Rows, each with the band of its hidden value
[ 160  -59 -245   65  -95  -98    4  168 -214   99  123 -150  -20   89
   29  132   82   37  251    9  134  -39 -233 -133   72    9   73   44
  -39   13  -54  -35 -183  -29   10  176 -441  124 -251  -44  -30  -15
  -97  323  107  199 -122   24  109   37  -44 -258 -130  -11 -206]	Z62
[-132  353   15  297 -258  161 -218   -3   39  109   59 -407  155  -29
 -349   50  -98  179 -192   24  248  -61  -86  113  -20 -112    9  -40
   80  -57  -15  442 -236   16 -248 -197 -226  290 -113 -227  -44 -128
 -510  307  294   22   -5  224  126 -114  139  -29  255  157   11]	Z747
[-300   89   39  204 -191  329    9  111  -71  245 -246    7 -109  189
   40  170 -222   -2 -377   98   11 -165  -92   60 -239  136  -18   41
  173  -33    8  415 -279  -20    2 -223 -214  264 -129  227 -275   28
  -37  188  149   -9  -39   91   26   34  167  188  -21   58 -129]	Z265
[-165  182  -51  145 -199  -21   -6  117  -28   75  -94  -39  130   66
   85  139 -360   21 -394    7  109 -164   14  146 -201  -39 -123   -6
  188  -16  -11  282 -343 -116  -14 -155    8  275   81   77 -302  -90
 -162 -103   37  -99  -44   88 -100 -263  271   70   53  -86  -36]	Z135
[-140  147  -43   30  -31 -185  -43  -11  -67  117  -91   64   96   65
   91  276 -140   11  -46  134  -84 -216  170   20 -103   51  -62   71
   23   14  -82  193 -100   64   91  -86  122  172  215  251   59 -155
   15 -423 -137   -6 -146  106  -37   31   78  170 -187 -133    5]	Z135
[ 298   93   23   44   39    9 -204  148   73  -51  -75  -22   58  -59
   20  117 -205 -103   26  147  181  -47  153   50   48 -105  119  299
  204   10  -41 -297   87   74 -155   19   27  226 -171  199   29  -34
  127 -269  147 -170 -233  -63 -299  -36  142  136  140 -238 -145]	Z265
[ 278  -64  -53  -80 -125 -154   31  267 -177   41 -214  326  263 -128
  107  152 -237  -37 -119   54  239   11  -97   84  109  -46   48   11
  123 -108  178  -22  -22   -4   16  -77   40   53    3  234  129   16
   98 -121  -51 -203 -274   73 -180   71   76  167  -18  -97 -143]	Z62
[ -58   18 -156   56   81  -48  -89  134   69   23   14  297  -72  155
  316  -96   22  -91  229   39  116  122 -132  117  122  179  -99   12
   92   76    5  -21  -39    6 -220  -22 -213 -212  -75   36  101   20
 -109   20  -21   87   77  146   74  216  -45  -16   -1  -87  -89]	Z641
[ 201 -129 -267   79 -105 -109  131  141  -90  -94  188   34  130   72
  118  126  -93  133   50  -53  143  -27  -79  -90   80 -183   38   56
  150  -79   67 -115 -104  -75   93  262 -184   23 -168   22   21  142
  -51  122  130  -78 -104  -77  -67 -115   31 -182  -92  -57 -136]	Z382
[ 116  252  -32   41  114   10   19  -68   -1   53  177 -106   66 -198
   82  -38   51  -88  -34  201   42 -128   86  112  -14   49  -51  -67
  182   30 -132   72  -79 -125 -308  -63 -282   36   90    1   38 -114
 -180 -197  -37  178   16  107    3   70  202  -89  169  166  146]	Z928
[  62   98 -117   69  -24  124  117  -43   77  -52  136  -18  -19  -80
  163   65 -245   -4  -29   79    4 -213  -49    2 -115   -7   65  130
  297  -40  -71   69 -242 -215   19  109  -86  123 -149  134 -214   -7
 -155   17  164  -65  -24 -144  -33  -31   58  -31  131  -76  -80]	Z928
[-174   57   34   30   -1  -10 -133  -44  -30  121   46   44  -96  -28
    3   48  185 -143  -94  187   51   -5  162    7   61  -26  -40 -100
  -48   35   43  -10   82  185 -148  -45   20 -155  259  111  225   16
  -72  -44  -18   26  -56  247  -38  197   71   47  143  118   52]	Z135
[ 164  119 -201  -42  293   77  -76  -51   58 -230  213 -199 -259 -228
  302 -148   -2 -254   35   95 -207  -75  158  167  -39   76  -41  192
  -12  184 -201  -65 -170 -105   74  129  -99  -96   21  -24 -241 -198
  -78 -361   24   57   98 -438 -111   89   72 -130  273 -323    2]	Z974
[   8  -13   -3 -209  116   44  -80  -90  -56  -57   86   68  -77 -312
   12  -41  174 -350  -69  160  -48  -24  -98   47   14 -161 -134 -192
  169  108  129   55  -83   69 -227   18 -181 -240  243  118  -41  114
 -228  217   66   29   15   30 -194  150   70  -37  383  108    0]	Z928
[ 159  139 -157    6  -78 -106 -114  -73 -137   -8  179   52  103 -242
   87  -33 -112  186  188    6  160  -48   50  117   60   88  -48  -66
  -92 -171   -7  -65 -220 -242  210   72   69  307   83   64   23 -143
    7 -380 -127  -57  -42   -2   26  -21 -165   -6   10 -150 -141]	Z974
[-236  166 -172   86   97  126 -226 -154  417    7   81  -70 -171  -10
   31 -147  145   99  162 -154 -122   10  125   95   62   90   -1 -235
   24  -27 -130  104 -173  -41   -2  -83  124  -25   40   84  -16   16
 -273   35  -27 -112   69  147  -29  119 -295  244   59  -16  -56]	Z747
[-125   66 -280  -23   15   34    6   88 -109   -4  146 -227 -144   31
 -134  192  189   59  180   88 -154 -133  -72  -35  -58    1 -120 -132
  170   21 -102   96 -261  101   13  -11 -329   50 -208   -4 -219   51
 -218  126  100  136 -174  -19   76  -91   47 -292 -139 -116 -122]	Z413
[-157   53   46  169 -233 -148   69  -41   49   71 -262   46  150  158
  118  157 -331  133 -106 -191  222 -190  126 -152  -54 -100   95   68
  150  -76   36  168 -220 -180   81   43   87  324  140  282   57   -6
  101   -6  -39  -71   50   47  -47 -204 -120   62 -174  -17 -116]	Z747
[  37   59  -79  149  -73   30  -18   30  182   22   32   94  -22  -51
  122  179  -72   76  104  125  149 -195   35  -90  -30  114   88  166
   84 -151   49  123  -56 -103   26   43   38  185  -75  175  -27  -14
 -135 -134  137  -27  -79   57   51   80 -103   82   93 -201  -15]	Z747
[ 166   70   66 -159  332   -4 -264  -58 -225 -142  101 -342  -75 -210
 -101 -101   54 -395   42  -34   33   40  166   51  126 -215  -73  149
  -16  307 -155 -229 -150   25 -257   43 -252  184   45  -44  -16   35
  230    8   58  168   60 -185 -313 -176   -5 -177  187  -70 -180]	Z413
[-208  124   86   92 -167  -84  -55 -140   78  144 -210   19  -21   35
  -93  126 -114  -42  -14   49   48 -151  119 -119   24  -57  131  -17
  108   12    9   21 -121  -72  -99  -38   72  320  169  291   34   33
   36   99    7  -43  -34  183  -33  -94  -43  166  -48   73 -169]	Z928
[-169   -3 -125   61  -57  144  124  -72  375   24 -127   51 -150  -10
  179   66 -111  141 -210  -75 -116 -179  281  -76 -148  -49  118 -135
  181 -119  -10   22  -30 -128  248   17  231 -103   41  357  -92  107
   11  -47  -56 -202  -25 -115 -109   11 -125  176   25 -152   20]	Z413
[  14  339  -69  -60  109  179 -169 -158    1 -143  156 -532 -165 -173
 -149 -131 -164  -99    5    8 -238 -225   23  118 -167  -99  -60  257
  111  137 -289  109 -346  -63  135   79   -9  413 -219  -65 -387 -251
 -189   -8  161  -39   25 -344 -190 -252   20  -77  205 -190 -263]	Z747
[ 399  206 -169  -31   16   10 -116  125 -332 -166  235 -394  117 -159
  -28 -155 -108  -71  -74  -96  305  131 -113  221  -80 -101 -157  187
 -114   16 -142   30 -179 -156 -133   41 -327  248 -208 -365 -101 -353
 -164 -306   28  117    7 -187 -176 -230  202 -175  340 -145  -83]	Z413
[ 230   67  -60  280  -48  125  124   47  158  -39   26 -162  163  -58
  240   37 -254   91 -211 -119  288 -158   68   57 -106  -46  279   27
  211  -77  -71  136 -239 -404  -28   50 -244  212   -6  111  -74 -107
  -73  105  183  -70   15 -169  -36    2  -30   80  168   42   98]	Z641
[ -63   -9  -89   76   72   19  142 -122  312   10   26  133  -60   45
  354   74    2   40  -49    8  -99 -197  263 -115  -60   53  130  -18
  146  -59  -55   83   73  -31  108  119  110 -266  174  352  177    7
  -59 -241 -109  -78   21  -17  -49  290 -120  147   -3   15  169]	Z265
[-230   25   -3  129   35  130  -34  -85  271   67  -82   36 -103  133
   84   98   -6   68  -43  -73    6 -100  226 -111  -12  -18   58  -14
  124  -34  -22  109   -4   23  -34  -31   60  -22   34  252  118  143
   23   -2   18  -40   40   98  -52   75 -175  159  -40   -6   11]	Z974
[ -79   73  -82  196  -86  -43   44  102  128  157 -142  293  130   68
  141  119 -338  219 -181   21  114  -30  159  119   54    8   10    9
   51  -97   53   -6  -49 -248   60 -146  164  251   -5  152   40  126
  230 -109  -39 -111  -33  112   27 -149   -5  256 -201 -177  -87]	Z747
[-117   14  -35  277  -48  116   -8  -30  222   66  -70   27  -39  107
  242   94  -79  158   49 -108  128 -161  156 -102   35   34  202   69
  141 -112  -44  155 -153  -52  133   95   71    6   42  233  194    9
  -23   51  112 -111    5  -10   45  231 -226   89  -97   66    5]	Z135
[  19  118  -13   49 -294  117  -27  144 -225 -144 -200 -435  124   73
  -78   -5 -199   -2  -79 -265  337 -119  -32   -3 -174  164  257   38
  220  -78 -123  249 -399  -42   64 -110 -262  201 -310  225 -120 -257
 -209   30   92 -121 -177 -121  -52  -40  -69 -158  104  -75 -213]	Z413
[-139   91   23  -62   76  237   14  -55  -16    7  209  369  -74    9
  -32 -140   23  -47   71  228  -46   10 -363   79  115  -58 -300  196
  218  -60  203  253   70  154 -167   63  -10  -26 -227  -83  141  190
 -252  346  243  -53  112  206  -11  115  -44   70  154  163 -218]	Z382
[-154   45  -34  107  -54   79  142  193   92  156 -211  144  -88   96
  135 -102   62 -135 -375   13   -9    4 -190   98   71 -141  -83 -141
  210   41   95  294 -110  116 -166  -75  -85 -157  135  -45   28   17
 -231  483   70 -101   12  181 -113   83  215   83   53  385  -24]	Z641
[-119  145 -173  225 -125   84   -5  -59   89  141  -82 -209 -132    3
  -26  119  -10  113 -147  -89  -39  -27  160  -18   43  -23  155 -156
  -61  -24 -148  194 -240  -41   34  -77  -22   49  141   -3    1 -122
 -148 -125  -58  -39  -58   15   72   80   65   99  -18  143   35]	Z265
[  35  115   34  -52 -113  -16  -46 -105  -65   61  -82 -126   36 -128
  -13   19 -101 -127  -19  -21   32 -191  -69 -147  -12  -87   30   81
  161   12  -42  197 -216   36  -42   98  -71  129   31  166  -13  -55
 -183   71  -13    5    2   41 -151   31   24  -51  116  186 -145]	Z928
[ -89   83  -95  -98  -89  -45 -177  -85 -275   98  212   36   -9  -81
  -88   30  -57   25  201   34   50  -27 -148  -45  117  -25 -190  -14
  -25  -24    6   22 -257   97   50   92  -15  124  -48  -11   16   66
 -109   14  -40   39  -27  186   13   -9  -88 -177  -18   47 -279]	Z676
[  28   -4  -99    6   -2 -155   21  -22 -180   89   62  128   50 -120
  142  -48   15  -23  -85    7   68   28   61   -5  149  -56 -124   10
 -217    8   64   77  -33  -90   70   89    0   -3  206  -62  212   29
   86  -94 -157  124  123   67   10   16  -11  -58  -25   60  -36]	Z928
[ 136   -1 -132   -4   52 -150    6   44   94   79  139  253   25  -94
  182  100   91   58  127  127  146  -30   72   69   47   27   49 -141
  -65 -144   52 -198   91 -139   43   42  144   58  207  170  190  -88
   38 -182  -77  -94 -200  182  -46  155 -170  250   25 -104   27]	Z974
[  92 -112   43  -96 -159    0  -47   47 -400   82   71  348  142 -134
   16 -157  -29  -29  -81   -2  383  180 -173   69  168  -23 -107  -36
 -167 -180  278  -63   12  -85   51   57   43  115   37   52  314  128
  161  136  -39  -95   -5  253  -95   68 -155  102  121  151 -277]	Z135
[ -88  112 -130  -58 -142  -79 -350 -134   70  -59  -48  300 -127 -142
  -99 -160  -33  -93  234  159 -193  154    6   42  371  144 -101  103
  -65    3  142  -83   -7  239  -24    5  253    6  -51  147   28  178
 -191 -325  -81 -213   42  174  -66  114   47  149   82 -140 -388]	Z62
[-183  -75 -399  108  -44 -149   81  -26 -120   61  382  129   26  159
  186  221   51  274  121   21 -100  -32  -22  -49    2   39 -222 -105
 -172  -63   20  193 -145  -55  229  149 -151 -137   39  -75   36  124
 -163 -134  -72  177   58   94  251   38  -62 -154 -258 -142   38]	Z413
[ 318   59  -22 -231  117    7 -137  -41 -142   18  144   72   98 -355
  164   27 -185 -178   80  118  -48 -224 -188   67  -54  -19  -65  118
  120  -16  -33   57 -244  -41  157  138   27  185   28  238 -135 -104
  -73  -93   -2 -108 -135  -80 -286  189  -86  134  179  -36 -187]	Z676
[  83   88   88 -292  -82  -35    3 -101 -431   16   37   39   63 -327
 -299  284  -11 -130  -47  303  128 -145   13  -89 -139 -147 -206   -4
   76  -93  162   22   27   41 -121  -61 -100  273  104  183   -7    6
   73 -374  -70  118 -192   68 -130 -170  133 -103  228 -125  -79]	Z974
[  85  130   38 -169  169  -21   82 -123 -186   51  199  -84    1  -91
  -23   92   76 -182   -7  282  -55 -152   28  -18 -141 -146 -144   21
  174  102  -73  -73  105    1 -267   59 -331   34   55  107   65  -45
   18  -70  -24  249  -36   30 -113  -15  168 -110  122   77   46]	Z676
[ 135   27 -162  104   72  -64 -209   37  140  -65  144  170   59  -40
  184  -25  -13   44  232    4  128   82   56   96  212  117   88  140
 -140  -36    4  -13   42    7   48   57  126  -71  -11   35  261  -55
 -108 -223   31 -122  -37   59   17  285 -220  199   80 -193  -53]	Z641
[ 270  -64 -215 -300  -15 -391   80   73 -610  -59  402  -44  244 -231
  -15  111  217   89  179  104  181 -108  -17 -129    5 -187 -405  -87
  -93  -97  111 -113   -8   54  166  293 -280   46   85  -97  169   17
   53 -310 -250  299  -80   41  -61 -239   32 -643  -97  -83  -40]	Z382
[ 125   39  -96 -142  110  -23 -149  -32 -371 -181  373  -25 -102 -229
  109 -220  160 -256  140   60  281  182  -62   95   99   50 -252  131
 -246   56   45  -49  -45  -13 -147  132 -180 -165   44 -278  141 -129
 -126 -281  -29  222  164  -35    8   71  -18 -342  431 -133  -45]	Z135
[  35   30  -78  178 -152  -74   -6  -35   86   94  -36  167  104   35
  316    4 -215  123  113 -133  222  -87    5  -44   97  161  193  -28
   70 -127  -22   68 -244 -206   84   85   14   84   82  258  130  -59
  -54  -77  -76  -99   17  117   63  218 -208  111  -80   88  -87]	Z974
[-171  277  -93  538 -233  130  254  246    0   89  -89 -439 -119  175
   45  101  -51  132 -476  -50  283 -148  -10  125 -108  -70  152   77
   -9  -70 -111  533 -378 -156   -1  -97 -112  285  116 -402  -86 -484
 -345  230  313   -5  -58  -81  236 -146  268 -132   88  189  179]	Z747
[-213   56   34   90  -99   49  154   54    0   67  -58  154 -136   -7
   91   78   31  -90 -182  190  144 -119  -29   50  -66  -16   37  -57
  104  -62  137  134  -51  -61  -31  -46   72   -5  205   98   55  -98
 -110  224  152  -69  -87   86   83   78   13   44  166   24   19]	Z135
[-135   41   -1   -1   39  -77  -87  -18   -6   95  -28  206   15 -162
   96   94   44  -45   56  126   68 -120   81    3   87  123  -83  -91
  -14  -12  106  171 -106  -44  -28 -108   -9   28  206  179   84   98
   -1  -49  -58  110   27  170   96  122 -156  -13    4  -91    4]	Z747
[-136   67 -242   99  -96   63   29  -92 -295   82  142 -183 -127  101
  -91  132   -3  100  131  -10  -92   -3 -105  -51   23   -9  -35  -56
  -24   49 -124  127 -338  -60   34   68 -384  150 -111  -73  -87    9
  -72   73   30  182   11  -60  194  -35   42 -203 -181   82 -194]	Z265
[   3   98 -125  278  -48  103   96  105   23 -100    9   95   83   71
  104  189 -163  201   -4  -82  417   20  168  110  -52  174   65   61
   85 -221   -2  136 -175 -359 -136 -193  -71  333  -76   22   44  -72
   67 -503   84  -23  -68   26  123 -144  -71  137    8 -258   70]	Z135
[ 268  141 -149 -271  110 -180  111 -111 -496 -311  388 -112   48 -239
  127 -264   83 -271   52  188   27   30 -248  281 -211  -78 -346   65
  -59   97   36    4  -87 -289  -64  220 -446  141  134 -185 -134 -376
 -182 -198  -20  237  168 -305  -93 -181  174 -245  358 -173  -79]	Z747
[ -45   16  -51 -141   81  109   79 -194  186    8   50  -90 -212 -243
   40 -190  215    2   77 -155   18 -146  219 -198   -1   51   56 -184
    4 -118  -58  -65  -60 -213  126   94   95   41   14  208   34  112
   66   50 -188   57  100   22  -91  -30 -402  -81  123   42  -84]	Z135
[  20   57 -126 -131   83  -54   33 -210   -5  -86  167   94  -70 -159
  185  -20   13  -15  218   66  -78 -141  146  -46  -60  157  -34   12
    4  -58  -55  -39  -52 -177  138  119   23   25   67  262   26  -44
   18 -412 -177   62   50  -81   -1   94 -202   -6   44 -200  -57]	Z747
[  16   47 -106   65   97  -62  -17  159  166 -134   38  140  -41   94
  318   18 -117 -174   25   35   93 -124 -111   77  -70   47 -136  226
  213   54   25  127 -183  -79 -125   64  -62  143  -21   57 -235  -59
 -182  -51  152  -33   47  -15 -148 -101   34   25  129 -246  -69]	Z382
[  59  149 -126   10  -27  101  -90   20  100   29    2 -142  -79  -97
   33  -77  -14  -65  -34   45   -9  -22   17  110  -41   17   75 -103
  151   13 -123  -57 -118  -34  -87  -46 -117  -35  -91  102 -102  -96
 -197   22   16  -71 -102   -4 -110   91  100   61  183    6  -79]	Z135
[ 131  -13  -70  -40  -37  -23   68  -22 -233   94  120   27  153  -82
  104   65 -111  -31   30  -46  158 -105 -105  -43  -12  120  109    6
  -38  -57  -58  124 -217 -220   58   37 -161  172  -43  163   75  -29
   16   37  -56   63  -72  105   10  127 -171   79  -17   92 -127]	Z928
[ 154  -18 -115  -49   42 -197 -279   20  -91   88   73  206   46 -279
   63  -18  231  -43  298   54  218  140  177    8  369  195   18 -241
 -207  -53   59 -224   -8   36 -120  -66  -36  -95  213  129  316  108
   72 -363 -257   75  -87  309   36  281 -180  -40   22   -5  -41]	Z265
[ -24   18   64  126  149   91  112 -171  439  150  -72  113 -110  -69
  310   62 -156  -27 -194   58 -158 -298  312 -148    0 -148  175   45
  242   21  -63  -72   14 -156   49  147  174   26  215  388   31  176
  188   90    2  -91   81  -54 -188  101  -84  219  -15  128   67]	Z974
[  20  115 -144  114 -105   15   15  -21   40   76   -8   21  -18   84
  172  279 -208   97   77  106    1 -173  168   -8 -140   99  210   84
  162 -108 -191  -69 -104  -23  135   28  130   62   -9  331   51 -216
  -24 -487  -37 -183 -299  -30  -32  210   71  228  -81 -119  -23]	Z928
[  75   77 -181  132   80 -171 -111  186   47  112  -40 -155   19  204
  -18  332  -93  -13  162  149 -146 -184   56 -102   39  -98  -26  254
  195  165 -184 -105 -116  107 -154   43 -290  349 -251   95 -181  115
   77    0  127  154 -178   26 -114 -225  236  -71 -351 -187 -182]	Z747
[ -25  -60 -204   73  116  171  115  169 -268   68  196    9 -170  157
  181  184  134 -106  -21  166  -54  -70 -187   63 -125   86  -97   73
   53   37  -79  175 -195   37    8   49 -388   14  -99  -18  -96  -49
  -50   68  159  127 -134  -35   36  181  123  -37  -70   47  -45]	Z641
[-236   46 -128   62 -108   96   25  -40 -221  313  134   79  -15  108
   25   65    1  -39 -206  173 -145   15 -239   68  -23   11 -136 -204
   -1   85   -9  279 -164   58 -126  -70 -365 -172   31   -7   -3  111
 -237  368    0  167   35  284  138  229  231   46  -39  354  -49]	Z135
[ -51   23  -64 -311  -26  -15   47 -155 -361   52  109   -9  -89 -206
  -64 -163   82 -210 -142  107  -96   26  -66  -18  -72  -76 -275 -190
  -51  108   61  -24  -40  -57  -69   44 -313  -80   62   48 -101  115
   13   58 -240  253  165   24  -79 -118  118 -255  196   77 -160]	Z382
[ 237  113   30  -20   27  -87  -85  -66  -48   31   66  -23  133 -293
  -41  -93   22 -145   94   24  217  -50   -9  -90  228   10   13   66
   29   -1   16   42 -106 -139 -300   27 -188  229    5   -2  111   88
  -69  -15  -33  160   88  196  -72  -36  -30  -96  173  175  -90]	Z928
[ -40  -12 -109   81   65  -97 -123    8   24  -35  139  -16   90   -9
   64   18  122   32   25  -89  126   32  208   -9  168  -13  -23  -62
  -89   -3    7   47  -32   45  -36    9   -9  -95  121   24  253  109
  -42 -113  -37   22   20  152  -30   64 -132  -28  -19  -11   40]	Z135
[  21  150 -143  231   65   29  -36  290  103   -8 -174  -84  -76  150
  236  271 -283  -37  -91   51  -43 -197   66  186  -89  -11  118  290
  224   55 -215  107 -314   56  142  -60  163  232  -38   92 -181 -306
  -18 -217  216 -262 -320 -231 -147   21  178  203 -144 -260  -77]	Z135
[ 195   89 -123  -78  162  219 -143 -178   63  -76  327 -113 -182 -142
  148 -169  125  -51  236   79  -74  -46  -68   19  -75  -37  -25  184
   -6  -30 -124  -32   61   45  115  294  -53 -112 -128   20  107 -179
 -212  -85   77  -25   41 -178 -145  329 -161   61  315   -3  -77]	Z641
[ -13   44 -124  178 -198  175  170   18 -392   68  163 -216    7  122
  183  107  -18  110 -176    4  210  -93   22  -48 -195  205   85   79
  -96 -124 -115  360 -157  -22  158   65 -348 -122  -67   12  165 -275
 -154 -303  -41  153  -28  -64  217  303   99 -209   56  147  121]	Z382
